Small tables with named rows and columns. After each table, cells are looked up by row and column.

kur =
|  | bavu | tigarip | barup | dudosa | zep | bev |
|---|---|---|---|---|---|---|
| zefizem | 46 | 52 | 30 | 62 | 65 | 51 |
| pozumi | 62 | 64 | 72 | 29 | 40 | 48 |
| gasegog | 57 | 39 | 53 | 0 | 37 | 70 |
| lekogu | 53 | 54 | 50 | 50 | 62 | 53 |
| diro | 99 | 38 | 47 | 43 | 64 | 57 |
| rapazus | 56 | 62 | 65 | 29 | 57 | 50 |
| liromop | 72 | 40 | 65 | 48 | 61 | 57 |
| zelen | 26 | 21 | 60 | 72 | 38 | 16 |

gasegog, zep: 37
lekogu, bavu: 53
zefizem, tigarip: 52
zefizem, bev: 51
lekogu, tigarip: 54
pozumi, zep: 40
gasegog, dudosa: 0
lekogu, bev: 53
rapazus, bev: 50
zelen, bavu: 26

mil =
columns: zepo, nozi, zuvelus, fitumi, tupal, bef, gogos, puparef, dagesa, sol
biboda: [212, 153, 218, 150, 183, 139, 141, 170, 42, 192]
mos: [136, 128, 138, 137, 138, 114, 113, 139, 90, 131]
tam: [65, 106, 64, 139, 104, 82, 79, 115, 142, 74]
nim: [40, 14, 36, 7, 25, 140, 142, 19, 137, 53]

tupal of biboda: 183
puparef of mos: 139
zuvelus of mos: 138
bef of tam: 82
zepo of biboda: 212
fitumi of tam: 139
nozi of nim: 14
bef of nim: 140
gogos of mos: 113
gogos of tam: 79
bef of mos: 114
tupal of tam: 104
dagesa of biboda: 42
gogos of nim: 142
tupal of nim: 25
Which row has the largest gogos? nim

midesi
cols = nitumi, biza, bamo, gadas, manomo, gopupit, voper, rono, vevefaf, gadokit
safeso: [-17082, -59868, -1717, -8064, -11747, 2060, -41747, -29312, -33751, 198]
zud: [-18936, -24084, -23714, -23304, -21629, -20343, -25593, -21736, -22390, -21478]
leku: [14410, -16726, -28319, -25558, -17715, -3476, -11565, -34032, -25030, -29936]
maduze: [-23320, -23377, -23484, -23351, -23335, -23110, -23403, -23262, -23391, -23386]
vefab: [-23015, -73608, -17934, -29221, 22928, -274, 8042, 1353, -20276, -51277]
denaz: [-50879, -62507, -12033, -34488, 28974, -32859, 16185, 16064, -6019, -58784]
zus: [-4232, -21834, -23328, -28907, -16703, -4347, -15550, -16257, -19770, -23279]
batelin: [-49652, -56948, 1885, -27695, 30978, -37942, 3446, 32547, 11991, -41189]
tekud: [66081, -23952, -47005, -32197, -11440, 59997, 743, -28140, -29222, -36239]
lil: [-18840, -25421, -26154, -23313, -22886, -18465, -22917, -23166, -23676, -23112]
fadoned: [-14955, -26068, -24509, -22521, -21092, -13881, -25090, -23030, -23516, -19867]
naz: [-7268, -67301, 4349, 746, -10537, 13793, -48456, -28274, -34522, 12536]
bas: [-4976, -17156, -32333, -25513, -23236, -13548, -21507, -24941, -20989, -17514]

zus, biza: -21834
naz, gadokit: 12536
zus, gadokit: -23279
maduze, nitumi: -23320
maduze, biza: -23377
leku, bamo: -28319
tekud, vevefaf: -29222
vefab, gadokit: -51277
vefab, gadas: -29221
lil, rono: -23166
denaz, voper: 16185
naz, vevefaf: -34522
bas, gadokit: -17514
zus, vevefaf: -19770
fadoned, bamo: -24509
naz, gopupit: 13793
Row with the largest gadas: naz

